Below are the code and all the weights of a small trained network. Each question names an input and a target symbol and asks about switching units off, where a switched-off unit gives its printed mean instead of its output.

import numpy as np


def w(rows, s, z=0):
    codes = np.array(rows[::2]) - 128.0
    scale = np.full(codes.shape[1], s)
    scale[-1] = z or s
    return codes * scale


def f(y):
    return y / 2 * (1 + np.tanh(0.7978845608 * (y + 0.044715 * y**3)))


def softmax(a):
    e = np.exp(a - a.max(-1, keepdims=True))
    return e / e.sum(-1, keepdims=True)


def log_softmax(a):
    a = a - a.max(-1, keepdims=True)
    return a - np.log(np.exp(a).sum(-1, keepdims=True))


def net(x, mask):
    ids = ['αβγδεζηθλμστφψω'.index(c) for c in x.split()]
    T = len(ids)
    res = E[ids] + P[:T]
    u = 0
    for l in range(3):
        q, k, v = (res @ M[l].T for M in (Q, K, V))
        z = softmax(np.where(np.tri(T) > 0, q @ k.T / 2**0.5, -1e9)) @ v
        res = res + np.where(mask[u], z, O[l][:, -1]) @ O[l][:, :-1]
        u += 1
        y = f(res @ A[l][:, :-1].T + A[l][:, -1])
        res = res + np.where(mask[u : u + 4], y, B[l][:, -1]) @ B[l][:, :-1]
        u += 4
    return log_softmax(res[-1] @ U[:, :-1].T + U[:, -1])


Q, K, V, O, A, B = {}, {}, {}, {}, {}, {}
E = w([
[96,162,186],'α',
[104,150,140],'β',
[104,138,237],'γ',
[87,172,166],'δ',
[76,163,109],'ε',
[67,178,116],'ζ',
[117,141,186],'η',
[91,162,170],'θ',
[202,79,234],'λ',
[119,133,218],'μ',
[171,111,146],'σ',
[52,189,22],'τ',
[135,125,167],'φ',
[249,39,112],'ψ',
[118,122,184],'ω',
],0.017)
P = w([
[135,107,117],'0',
[104,45,244],'1',
[167,248,103],'2',
[184,112,114],'3',
[94,44,226],'4',
[165,233,118],'5',
[191,110,90],'6',
[86,24,227],'7',
[168,228,125],'8',
[192,103,61],'9',
[69,27,214],'10',
[152,234,112],'11',
[201,105,77],'12',
],0.011)
Q[0] = w([
[153,254,197],'L0H1',
[118,164,70],'L0H1',
],0.009)
K[0] = w([
[83,2,49],'L0H1',
[85,67,92],'L0H1',
],0.0039)
V[0] = w([
[119,120,181],'L0H1',
[250,2,127],'L0H1',
],0.0097)
O[0] = w([
[83,8,76,253],'L0H1',
[148,137,93,151],'L0H1',
],0.015,0.0042)
A[0] = w([
[1,163,74,252],'L0N1',
[83,157,214,88],'L0N2',
[134,152,149,239],'L0N3',
[36,52,150,41],'L0N4',
],0.0099,0.0033)
B[0] = w([
[156,117,226,198],'L0N1',
[166,150,12,194],'L0N2',
[166,22,78,153],'L0N3',
[2,230,94,254],'L0N4',
],0.0057,0.0077)
Q[1] = w([
[83,87,76],'L1H1',
[253,221,160],'L1H1',
],0.0073)
K[1] = w([
[243,1,208],'L1H1',
[75,55,156],'L1H1',
],0.0063)
V[1] = w([
[169,91,126],'L1H1',
[234,244,182],'L1H1',
],0.011)
O[1] = w([
[201,186,251,117],'L1H1',
[206,217,165,2],'L1H1',
],0.011,0.0085)
A[1] = w([
[168,89,93,195],'L1N1',
[192,22,245,64],'L1N2',
[136,100,39,71],'L1N3',
[88,124,87,253],'L1N4',
],0.011,0.0046)
B[1] = w([
[181,155,205,168],'L1N1',
[103,206,143,179],'L1N2',
[110,254,70,188],'L1N3',
[151,164,195,246],'L1N4',
],0.0083,0.013)
Q[2] = w([
[167,253,54],'L2H1',
[88,208,203],'L2H1',
],0.0063)
K[2] = w([
[120,68,166],'L2H1',
[1,131,163],'L2H1',
],0.0083)
V[2] = w([
[187,119,9],'L2H1',
[173,75,123],'L2H1',
],0.012)
O[2] = w([
[9,149,177,1],'L2H1',
[136,100,1,50],'L2H1',
],0.0099,0.021)
A[2] = w([
[158,1,219,182],'L2N1',
[209,119,191,3],'L2N2',
[99,249,254,180],'L2N3',
[123,143,132,105],'L2N4',
],0.0075,0.0063)
B[2] = w([
[60,195,5,245],'L2N1',
[33,224,132,198],'L2N2',
[125,37,137,247],'L2N3',
[157,157,94,123],'L2N4',
],0.011,0.012)
U = w([
[98,125,134,46],'α',
[142,124,90,201],'β',
[1,118,174,129],'γ',
[103,130,141,53],'δ',
[115,121,141,90],'ε',
[106,134,151,47],'ζ',
[142,84,62,169],'η',
[108,97,116,126],'θ',
[105,214,78,100],'λ',
[68,138,95,147],'μ',
[222,152,119,116],'σ',
[197,52,210,254],'τ',
[129,154,87,190],'φ',
[116,193,216,72],'ψ',
[129,122,101,98],'ω',
],0.0083,0.0075)

Each question gives the input, a string of symbols that net reads in full, and the target symbol t.
The units are the heads (2 rows each of Q, K, V and O) and the neurons (one row each of A and B). Each row of codes is followed by its name. A weight is (code - 128) times the scale printed after its matrix; where a second scale follows, it is the last column's (O, A, B and U).
mask holds one flag per unit, layer by layer, with each layer's heads first. A switched-off unit (its flag False) gives its mean, the last column of its rows in O or B, instead of its output. The means were averaged over made-up inputs and are rounded, as every weight is.
A unit's drop is (log p(t) with every unit on - log p(t) with that unit switched off) / (log p(t) with every unit on - log p(t) with every unit switched off).
The circuit of an input: a set's keep is (log p(t) with only the set's units on - log p(t) with every unit switched off) / (log p(t) with every unit on - log p(t) with every unit switched off). Starting from the 12 units with the biggest drops (on a tie, the unit counted first), units are removed one at a time, each time the one whose removal leaves the highest keep (on an exact tie, the one counted first), for as long as the keep stays at least 0.8.
units of the circuit, in order: the units of the circuit, biggest drop first
unit that matters most: the unit with the biggest drop
top k neurons: the k neurons with the biggest drops, biggest first
k most important neurons of layer l: the k neurons of layer l with the biggest drops, biggest first
input τ β γ γ ω γ μ ε, target τ: 2 most important neurons of layer 2 => [L2N3, L2N1]
input γ μ μ μ τ, target γ: unit that matters most => L1H1
input μ ω θ λ θ λ ψ λ γ ψ, target λ: top 3 neurons => [L2N2, L1N2, L1N4]
input θ τ τ φ ζ γ τ γ μ, target τ: top 3 neurons => [L0N2, L2N1, L2N2]
input ψ μ γ γ γ α γ θ, target ψ: units of the circuit, in order => [L1H1, L0H1]
input λ γ λ γ α ψ θ, target λ: units of the circuit, in order => [L1H1, L0N4, L2N2, L2H1]
input τ μ τ τ δ τ τ, target τ: top 2 neurons => [L2N1, L0N1]
input μ μ γ γ ψ γ θ ψ φ, target σ: top 2 neurons => [L1N3, L2N1]
input τ γ ω ψ α μ β γ γ γ θ, target τ: units of the circuit, in order => [L1H1, L0H1, L2N3]
input γ τ α, target τ: 2 most important neurons of layer 0 => [L0N2, L0N4]
input η γ τ ψ φ μ, target σ: units of the circuit, in order => [L0H1, L2H1]
input φ ψ γ, target σ: top 2 neurons => [L2N1, L0N4]
input ψ γ β ζ λ θ μ γ γ γ λ, target ψ: top 3 neurons => [L2N2, L1N2, L0N4]
input τ σ γ δ ω γ γ γ μ γ μ τ, target τ: units of the circuit, in order => [L2N1, L0N1]
input γ μ μ η ψ, target γ: units of the circuit, in order => [L1H1, L0N4, L0H1, L2H1]
input φ γ θ ψ γ τ, target σ: most important neuron of layer 1 => [L1N3]
input γ θ μ α τ λ μ φ, target γ: 2 most important neurons of layer 1 => [L1N3, L1N1]
input γ η γ γ μ ψ λ μ, target γ: 3 most important neurons of layer 2 => [L2N3, L2N2, L2N1]
input τ λ μ ψ γ λ λ τ γ ψ, target λ: 2 most important neurons of layer 0 => [L0N4, L0N1]
input γ φ ζ ψ γ η λ ω μ σ, target λ: top 3 neurons => [L1N4, L2N2, L0N4]
input ψ τ λ τ λ ψ γ μ γ γ ψ, target ψ: units of the circuit, in order => [L2N2, L1H1, L0H1]
input γ ω θ τ τ, target γ: units of the circuit, in order => [L1H1, L2H1]
